Below is a small trained network, with its code and all its weights. Each question gives an input and a class and asks what happens when units are switched off, that is, made to give their printed mean instead of their output.

import numpy as np


def w(rows, s, z=0):
    codes = np.array(rows[::2]) - 128.0
    scale = np.full(codes.shape[1], s)
    scale[-1] = z or s
    return codes * scale


def f(y):
    return y / 2 * (1 + np.tanh(0.7978845608 * (y + 0.044715 * y**3)))


def log_softmax(a):
    a = a - a.max(-1, keepdims=True)
    return a - np.log(np.exp(a).sum(-1, keepdims=True))


def net(x, mask):
    res = np.array(x, float).reshape(1, 5) / 4 @ E
    y = f(res @ A[0][:, :-1].T + A[0][:, -1])
    res = res + np.where(mask, y, B[0][:, -1]) @ B[0][:, :-1]
    return log_softmax(res[-1] @ U[:, :-1].T + U[:, -1])


A, B = {}, {}
E = w([
[134,132,129,135,120,129,128,125,133],'x0',
[42,161,102,85,50,174,94,106,69],'x1',
[239,119,95,110,133,103,130,74,23],'x2',
[173,182,143,149,164,201,118,252,88],'x3',
[130,134,129,130,127,127,125,123,131],'x4',
],0.016)
A[0] = w([
[130,119,111,77,88,166,134,95,105,84],'n0',
[115,82,122,123,99,158,115,137,161,164],'n1',
[50,181,85,72,53,116,57,65,3,121],'n2',
[57,183,106,67,44,190,78,154,78,12],'n3',
[67,120,170,99,78,162,144,140,208,48],'n4',
[147,98,141,143,153,148,127,101,138,113],'n5',
[64,107,155,119,88,153,91,152,205,152],'n6',
[175,193,122,131,146,215,85,214,63,180],'n7',
[223,112,95,132,149,105,110,120,28,17],'n8',
[129,120,119,171,161,165,80,159,150,113],'n9',
[99,183,166,161,140,176,104,211,147,108],'n10',
[116,164,172,151,162,163,120,224,203,148],'n11',
[88,23,118,125,108,13,121,68,203,131],'n12',
[245,128,77,94,147,97,128,113,43,133],'n13',
[150,77,72,79,77,68,140,33,65,120],'n14',
[172,169,151,139,120,223,110,215,52,8],'n15',
[24,209,81,89,57,217,52,123,59,154],'n16',
[139,121,139,116,63,151,98,92,111,94],'n17',
],0.011,0.018)
B[0] = w([
[107,110,151,111,117,141,104,164,160,151],'n0',
[139,136,138,123,141,132,147,143,163,159],'n1',
[153,56,98,182,113,168,71,188,161,240],'n2',
[38,240,203,176,196,59,240,139,162,183],'n3',
[191,73,120,88,103,132,112,63,58,168],'n4',
[139,127,143,132,81,124,145,119,126,136],'n5',
[121,178,121,137,145,119,188,97,119,200],'n6',
[47,159,160,182,198,143,158,148,188,228],'n7',
[57,212,192,176,164,76,220,141,158,177],'n8',
[99,122,145,129,131,134,112,147,140,151],'n9',
[148,109,107,148,141,121,101,164,169,188],'n10',
[115,121,123,154,137,164,108,173,172,211],'n11',
[92,202,165,132,139,90,201,69,61,225],'n12',
[141,127,113,77,82,104,145,52,63,225],'n13',
[158,69,94,120,131,178,37,170,169,227],'n14',
[217,100,75,35,70,99,120,4,43,175],'n15',
[195,110,118,80,75,90,142,48,42,251],'n16',
[114,118,118,119,162,143,99,144,128,151],'n17',
],0.013,0.026)
U = w([
[78,201,125,155,156,108,191,153,143,83],'0',
[158,117,96,76,96,105,138,96,74,132],'1',
[130,71,81,149,126,160,44,251,192,252],'2',
],0.015,0.0019)

Each question gives the input, the list of numbers given to net, and the class t.
The units are the neurons (one row each of A and B). Each row of codes is followed by its name. A weight is (code - 128) times the scale printed after its matrix; where a second scale follows, it is the last column's (A, B and U).
mask holds one flag per neuron, in row order. A switched-off neuron (its flag False) gives its mean, the last column of its row in B, instead of its output. The means were averaged over made-up inputs and are rounded, as every weight is.
A unit's drop is (log p(t) with every unit on - log p(t) with that unit switched off) / (log p(t) with every unit on - log p(t) with every unit switched off).
unit that matters most: the unit with the biggest drop
k most important neurons: the k neurons with the biggest drops, biggest first
drop when u is switched off: that unit's drop, to one decimal
input [-8,2,-5,-4,8], class 1: unit that matters most -> n7
input [-7,5,-6,-4,4], class 1: 3 most important neurons -> [n16 n4 n7]
input [6,-6,0,-8,-3], class 0: 4 most important neurons -> [n16 n12 n15 n13]
input [5,4,-6,0,1], class 1: 2 most important neurons -> [n16 n4]
input [-5,-4,0,-3,-3], class 0: 2 most important neurons -> [n16 n15]
input [2,1,-6,-1,5], class 1: 3 most important neurons -> [n7 n4 n3]
input [3,-7,5,1,7], class 0: 3 most important neurons -> [n8 n16 n15]
input [7,6,-4,-2,6], class 1: 2 most important neurons -> [n16 n7]
input [-8,-3,7,8,3], class 0: 3 most important neurons -> [n7 n8 n16]
input [2,-2,4,6,8], class 0: 2 most important neurons -> [n7 n16]
input [1,-8,5,5,-3], class 0: 2 most important neurons -> [n8 n7]
input [6,-4,4,8,1], class 0: 3 most important neurons -> [n7 n8 n16]
input [-5,5,-4,0,-1], class 1: 4 most important neurons -> [n16 n7 n4 n8]
input [-4,4,8,-1,6], class 2: unit that matters most -> n2
input [4,-8,7,8,6], class 0: drop when n8 is switched off -> 6.1
input [8,1,-5,-6,4], class 1: drop when n4 is switched off -> 4.6
input [7,7,3,-4,4], class 2: drop when n2 is switched off -> 0.8
